Here is a tiny trained network, its code and every weight. The questions are about switching its units off for an input and a target symbol, where a switched-off unit gives its printed mean instead of its output.

import numpy as np


def w(rows, s, z=0):
    codes = np.array(rows[::2]) - 128.0
    scale = np.full(codes.shape[1], s)
    scale[-1] = z or s
    return codes * scale


def f(y):
    return np.maximum(y, 0)


def softmax(a):
    e = np.exp(a - a.max(-1, keepdims=True))
    return e / e.sum(-1, keepdims=True)


def log_softmax(a):
    a = a - a.max(-1, keepdims=True)
    return a - np.log(np.exp(a).sum(-1, keepdims=True))


def net(x, mask):
    ids = ['αβδεζηλξτφ'.index(c) for c in x.split()]
    T = len(ids)
    res = E[ids] + P[:T]
    r = res
    for j in range(2):
        rows = slice(4 * j, 4 * j + 4)
        q, k, v = (r @ M[0][rows].T for M in (Q, K, V))
        z = softmax(np.where(np.tri(T) > 0, q @ k.T / 4**0.5, -1e9)) @ v
        o = O[0][rows]
        res = res + np.where(mask[j], z, o[:, -1]) @ o[:, :-1]
    y = f(res @ A[0][:, :-1].T + A[0][:, -1])
    res = res + np.where(mask[2:26], y, B[0][:, -1]) @ B[0][:, :-1]
    return log_softmax(res[-1] @ U[:, :-1].T + U[:, -1])


Q, K, V, O, A, B = {}, {}, {}, {}, {}, {}
E = w([
[246,150,163],'α',
[38,212,143],'β',
[210,171,219],'δ',
[129,166,158],'ε',
[101,163,125],'ζ',
[80,27,198],'η',
[149,191,242],'λ',
[174,138,73],'ξ',
[177,160,153],'τ',
[26,8,199],'φ',
],0.015)
P = w([
[193,121,255],'0',
[198,164,159],'1',
[83,31,154],'2',
[202,106,182],'3',
[179,135,100],'4',
[82,24,146],'5',
],0.0095)
Q[0] = w([
[135,191,139],'h1',
[84,138,49],'h1',
[143,226,204],'h1',
[133,99,51],'h1',
[129,179,67],'h2',
[125,154,132],'h2',
[155,189,212],'h2',
[153,186,1],'h2',
],0.0091)
K[0] = w([
[123,186,2],'h1',
[113,162,202],'h1',
[123,179,114],'h1',
[142,78,132],'h1',
[124,168,176],'h2',
[148,171,111],'h2',
[114,82,86],'h2',
[160,209,170],'h2',
],0.01)
V[0] = w([
[208,140,99],'h1',
[183,255,72],'h1',
[134,98,190],'h1',
[138,153,205],'h1',
[10,184,106],'h2',
[105,105,116],'h2',
[161,19,144],'h2',
[129,74,140],'h2',
],0.009)
O[0] = w([
[86,127,79,72],'h1',
[193,112,251,51],'h1',
[112,68,84,221],'h1',
[111,148,109,253],'h1',
[48,189,153,109],'h2',
[84,117,142,128],'h2',
[166,156,138,199],'h2',
[183,167,253,176],'h2',
],0.0041,0.006)
A[0] = w([
[161,216,100,143],'n1',
[149,187,143,105],'n2',
[69,59,108,9],'n3',
[4,171,45,115],'n4',
[143,181,121,93],'n5',
[160,193,136,101],'n6',
[124,150,58,202],'n7',
[191,136,163,150],'n8',
[151,177,209,115],'n9',
[94,173,165,151],'n10',
[232,76,160,134],'n11',
[103,63,163,110],'n12',
[177,77,52,124],'n13',
[105,47,114,154],'n14',
[184,199,141,85],'n15',
[74,221,132,108],'n16',
[29,94,120,135],'n17',
[171,158,191,155],'n18',
[133,220,116,110],'n19',
[208,226,31,141],'n20',
[153,211,160,122],'n21',
[129,189,127,165],'n22',
[216,215,69,91],'n23',
[178,211,132,97],'n24',
],0.013,0.012)
B[0] = w([
[135,20,123,193],'n1',
[150,117,77,172],'n2',
[78,180,225,162],'n3',
[115,179,75,224],'n4',
[173,97,159,140],'n5',
[177,87,92,171],'n6',
[250,135,140,180],'n7',
[157,200,157,224],'n8',
[68,104,133,236],'n9',
[154,138,161,228],'n10',
[140,180,106,242],'n11',
[145,72,149,191],'n12',
[201,193,169,158],'n13',
[168,105,91,213],'n14',
[175,107,128,179],'n15',
[143,141,123,209],'n16',
[126,161,95,251],'n17',
[74,138,151,254],'n18',
[173,91,95,174],'n19',
[25,68,182,187],'n20',
[95,95,99,218],'n21',
[87,123,115,209],'n22',
[32,95,78,172],'n23',
[209,70,89,186],'n24',
],0.011,0.0083)
U = w([
[151,116,55,208],'α',
[176,198,157,1],'β',
[4,125,116,15],'δ',
[76,153,191,63],'ε',
[157,158,158,203],'ζ',
[131,152,145,159],'η',
[118,167,185,115],'λ',
[139,52,146,190],'ξ',
[99,210,115,114],'τ',
[201,154,102,9],'φ',
],0.016,0.0049)

Each question gives the input, a string of symbols that net reads in full, and the target symbol t.
The units are the heads (4 rows each of Q, K, V and O) and the neurons (one row each of A and B). Each row of codes is followed by its name. A weight is (code - 128) times the scale printed after its matrix; where a second scale follows, it is the last column's (O, A, B and U).
mask holds one flag per unit, heads first, then neurons. A switched-off unit (its flag False) gives its mean, the last column of its rows in O or B, instead of its output. The means were averaged over made-up inputs and are rounded, as every weight is.
A unit's drop is (log p(t) with every unit on - log p(t) with that unit switched off) / (log p(t) with every unit on - log p(t) with every unit switched off).
The circuit of an input: a set's keep is (log p(t) with only the set's units on - log p(t) with every unit switched off) / (log p(t) with every unit on - log p(t) with every unit switched off). Starting from the 12 units with the biggest drops (on a tie, the unit counted first), units are removed one at a time, each time the one whose removal leaves the highest keep (on an exact tie, the one counted first), for as long as the keep stays at least 0.8.
circuit, biggest first: the units of the circuit, biggest drop first
unit that matters most: the unit with the biggest drop
k most important neurons: the k neurons with the biggest drops, biggest first
which heads matter: for each layer, one digit per head in row order, 1 if its drop is at least 0.15 and else 0, layers parted by /
drop when u is switched off: that unit's drop, to one decimal
input α β φ τ, target ξ: circuit, biggest first	[n4, n20]
input φ β δ, target λ: 2 most important neurons	[n18, n9]
input φ α ξ ξ δ, target ξ: 2 most important neurons	[n24, n20]
input β η β δ β α, target β: which heads matter	00
input φ β φ τ ξ, target ξ: circuit, biggest first	[n20, n7]
input α β β β, target δ: circuit, biggest first	[h2]
input λ β φ β β, target α: circuit, biggest first	[n19, n1]
input ζ φ β α, target ξ: 3 most important neurons	[n20, n24, n1]
input δ φ φ β, target ξ: which heads matter	01
input φ β ξ β φ, target α: which heads matter	10
input β ε α φ φ, target α: 4 most important neurons	[n14, n17, n20, n18]
input λ φ ξ ξ α, target ξ: which heads matter	00
input τ φ β β ζ, target ξ: which heads matter	10
input φ β β φ ξ, target ξ: which heads matter	00
input β β β α β λ, target ε: which heads matter	10
input β ξ β φ β λ, target ε: unit that matters most	n9
input ξ ξ α, target β: drop when h2 is switched off	0.2
input δ η β ε ζ, target ξ: drop when n1 is switched off	0.1
input φ ξ β β φ β, target τ: drop when n4 is switched off	0.2
input η α λ β β, target α: most important neuron	[n4]
input φ ε ξ β λ ξ, target φ: drop when n13 is switched off	0.5
